Here is a tiny trained network, its code and every weight. The questions are about switching its units off for an input and a target symbol, where a switched-off unit gives its printed mean instead of its output.

import numpy as np


def w(rows, s, z=0):
    codes = np.array(rows[::2]) - 128.0
    scale = np.full(codes.shape[1], s)
    scale[-1] = z or s
    return codes * scale


def f(y):
    return y / 2 * (1 + np.tanh(0.7978845608 * (y + 0.044715 * y**3)))


def softmax(a):
    e = np.exp(a - a.max(-1, keepdims=True))
    return e / e.sum(-1, keepdims=True)


def log_softmax(a):
    a = a - a.max(-1, keepdims=True)
    return a - np.log(np.exp(a).sum(-1, keepdims=True))


def net(x, mask):
    ids = ['γθμτφω'.index(c) for c in x.split()]
    T = len(ids)
    res = E[ids] + P[:T]
    q, k, v = (res @ M[0].T for M in (Q, K, V))
    z = softmax(np.where(np.tri(T) > 0, q @ k.T / 4**0.5, -1e9)) @ v
    res = res + np.where(mask[0], z, O[0][:, -1]) @ O[0][:, :-1]
    y = f(res @ A[0][:, :-1].T + A[0][:, -1])
    res = res + np.where(mask[1:13], y, B[0][:, -1]) @ B[0][:, :-1]
    return log_softmax(res[-1] @ U[:, :-1].T + U[:, -1])


Q, K, V, O, A, B = {}, {}, {}, {}, {}, {}
E = w([
[140,122,69,139,98,114,164,213,126,119,226],'γ',
[161,156,215,148,135,87,192,141,192,98,156],'θ',
[149,145,125,206,115,119,82,142,113,206,135],'μ',
[3,145,184,70,77,122,61,179,164,151,147],'τ',
[81,46,165,68,244,158,158,62,74,170,185],'φ',
[29,57,106,224,185,138,135,135,150,134,66],'ω',
],0.0046)
P = w([
[152,110,139,113,105,74,149,93,113,159,52],'0',
[86,200,125,158,156,147,109,116,26,57,186],'1',
[95,179,130,152,192,168,80,136,89,73,199],'2',
[104,172,120,143,190,190,95,165,132,99,182],'3',
[98,147,129,148,181,169,91,149,172,108,195],'4',
[98,126,129,142,178,161,92,148,189,124,201],'5',
[105,111,137,159,168,144,99,150,208,138,202],'6',
[103,96,147,153,155,135,109,151,208,153,190],'7',
[101,77,153,168,142,125,111,159,199,165,178],'8',
[102,72,158,164,132,102,132,166,202,178,174],'9',
[107,63,160,158,127,108,144,180,180,192,150],'10',
[96,64,171,161,120,99,158,182,151,196,135],'11',
[101,62,177,162,125,96,179,217,142,214,130],'12',
[103,70,204,170,127,111,205,253,108,218,110],'13',
],0.0043)
Q[0] = w([
[94,134,141,97,152,145,84,113,148,102,107],'h1',
[122,130,93,69,117,146,169,139,63,88,2],'h1',
[179,200,59,85,122,153,73,54,125,32,126],'h1',
[220,188,188,100,101,115,119,140,112,195,84],'h1',
],0.019)
K[0] = w([
[176,122,73,149,170,147,144,131,152,118,162],'h1',
[153,244,114,142,113,125,153,124,15,22,138],'h1',
[70,182,131,159,207,204,51,159,175,62,250],'h1',
[23,68,56,35,100,136,146,169,88,67,107],'h1',
],0.015)
V[0] = w([
[244,152,125,196,148,104,240,142,150,81,155],'h1',
[123,204,213,30,48,102,131,175,181,86,165],'h1',
[146,144,43,125,66,131,92,219,121,175,229],'h1',
[108,181,124,252,58,103,93,179,187,105,37],'h1',
],0.019)
O[0] = w([
[206,74,159,247,132,131,156,56,191,77,189,153],'h1',
[59,143,224,113,42,18,121,172,158,52,111,90],'h1',
[185,201,111,181,192,2,108,113,141,152,47,3],'h1',
[170,181,161,112,188,190,8,174,180,20,122,253],'h1',
],0.011,0.0014)
A[0] = w([
[184,130,207,120,99,193,16,167,146,153,246,240],'n1',
[211,43,119,237,204,160,180,33,132,117,138,160],'n2',
[206,159,200,117,128,140,15,173,120,86,188,73],'n3',
[138,122,192,144,13,30,165,89,49,113,151,103],'n4',
[167,243,62,135,121,138,46,92,1,230,46,110],'n5',
[68,114,192,191,204,16,88,138,175,166,115,225],'n6',
[105,102,59,75,97,210,170,164,164,161,143,76],'n7',
[248,138,118,115,41,219,58,78,103,108,121,28],'n8',
[70,75,155,214,6,149,96,144,99,145,172,181],'n9',
[105,173,151,215,135,160,36,126,40,103,103,252],'n10',
[168,172,128,173,129,100,61,164,201,16,61,99],'n11',
[48,69,168,87,209,191,115,173,127,127,165,224],'n12',
],0.0091,0.0039)
B[0] = w([
[84,171,103,79,163,155,189,122,96,166,113,247],'n1',
[122,160,151,141,127,180,94,147,89,185,245,211],'n2',
[164,78,150,193,85,61,80,116,139,105,129,201],'n3',
[118,162,180,149,46,156,207,103,120,57,110,162],'n4',
[151,77,102,88,109,180,33,110,83,116,88,171],'n5',
[158,147,110,110,158,91,167,87,64,121,125,192],'n6',
[130,146,182,140,88,136,82,133,122,67,134,172],'n7',
[149,108,150,151,95,46,112,111,67,150,154,147],'n8',
[152,143,98,126,184,136,98,145,155,145,111,194],'n9',
[141,127,101,80,180,75,162,118,127,145,100,178],'n10',
[101,88,137,158,101,57,94,172,192,151,141,201],'n11',
[132,114,94,147,156,152,178,130,226,117,79,223],'n12',
],0.012,0.014)
U = w([
[190,137,157,148,97,69,89,93,28,144,168,84],'γ',
[83,192,155,173,147,110,228,155,192,129,163,214],'θ',
[132,65,57,104,195,141,74,167,158,214,127,215],'μ',
[114,81,120,92,97,78,139,125,143,34,32,81],'τ',
[118,62,200,203,2,168,69,148,134,63,169,5],'φ',
[123,217,110,49,134,205,200,42,40,93,107,83],'ω',
],0.0036,0.0022)

Each question gives the input, a string of symbols that net reads in full, and the target symbol t.
The units are the heads (4 rows each of Q, K, V and O) and the neurons (one row each of A and B). Each row of codes is followed by its name. A weight is (code - 128) times the scale printed after its matrix; where a second scale follows, it is the last column's (O, A, B and U).
mask holds one flag per unit, heads first, then neurons. A switched-off unit (its flag False) gives its mean, the last column of its rows in O or B, instead of its output. The means were averaged over made-up inputs and are rounded, as every weight is.
A unit's drop is (log p(t) with every unit on - log p(t) with that unit switched off) / (log p(t) with every unit on - log p(t) with every unit switched off).
The circuit of an input: a set's keep is (log p(t) with only the set's units on - log p(t) with every unit switched off) / (log p(t) with every unit on - log p(t) with every unit switched off). Starting from the 12 units with the biggest drops (on a tie, the unit counted first), units are removed one at a time, each time the one whose removal leaves the highest keep (on an exact tie, the one counted first), for as long as the keep stays at least 0.8.
units of the circuit, in order: the units of the circuit, biggest drop first
unit that matters most: the unit with the biggest drop
top k neurons: the k neurons with the biggest drops, biggest first
drop when u is switched off: that unit's drop, to one decimal
input τ ω φ ω τ ω μ θ θ ω ω γ ω τ, target τ: units of the circuit, in order -> (n2)
input τ θ φ ω θ ω φ τ φ, target τ: units of the circuit, in order -> (h1; n2; n1)
input τ τ θ γ τ θ γ γ τ φ, target τ: units of the circuit, in order -> (h1; n2)
input φ μ θ φ θ γ, target φ: units of the circuit, in order -> (h1; n1; n7)
input ω γ θ μ τ φ γ θ θ, target ω: units of the circuit, in order -> (n1; h1)
input θ μ τ θ ω ω φ θ τ φ φ, target θ: units of the circuit, in order -> (h1; n5; n12)
input γ θ τ γ θ, target γ: units of the circuit, in order -> (h1; n12)
input φ ω φ, target φ: top 4 neurons -> (n7; n1; n10; n6)
input γ γ ω φ φ θ τ μ, target γ: top 3 neurons -> (n12; n1; n6)
input ω φ θ ω θ θ ω μ, target ω: top 4 neurons -> (n1; n11; n7; n9)
input φ ω ω, target φ: units of the circuit, in order -> (n7; h1)
input θ τ γ φ γ, target ω: top 3 neurons -> (n11; n3; n4)
input φ φ θ μ, target φ: top 4 neurons -> (n7; n1; n10; n6)
input φ ω γ φ, target φ: units of the circuit, in order -> (h1; n7; n1)
input ω φ φ τ φ, target ω: units of the circuit, in order -> (n11)
input γ φ μ φ γ γ, target γ: top 2 neurons -> (n1; n12)
input τ τ φ ω, target τ: units of the circuit, in order -> (h1; n2; n1)
input γ μ τ θ μ μ θ μ τ τ τ, target γ: top 3 neurons -> (n12; n6; n1)
input γ γ τ γ μ μ θ θ τ μ γ ω, target γ: top 3 neurons -> (n12; n6; n1)
input ω μ τ ω, target ω: top 4 neurons -> (n11; n1; n7; n9)
input γ θ θ μ μ, target γ: top 3 neurons -> (n12; n6; n9)
input γ ω γ θ μ γ τ θ φ γ, target ω: top 3 neurons -> (n11; n3; n6)
input φ μ φ ω μ ω, target φ: units of the circuit, in order -> (h1; n7; n1)
input ω τ θ ω τ ω, target ω: unit that matters most -> n1
input θ φ γ φ θ φ γ μ, target ω: top 3 neurons -> (n11; n3; n12)
input γ γ ω γ, target γ: top 3 neurons -> (n12; n1; n9)
input γ τ ω γ μ θ μ μ τ, target γ: top 3 neurons -> (n12; n6; n9)
input γ φ φ μ φ φ φ θ φ ω θ γ φ, target γ: top 4 neurons -> (n1; n12; n2; n6)
input ω θ γ ω φ θ γ θ φ τ θ ω ω τ, target ω: drop when n7 is switched off -> 0.3
input θ τ φ, target θ: drop when n6 is switched off -> 0.2
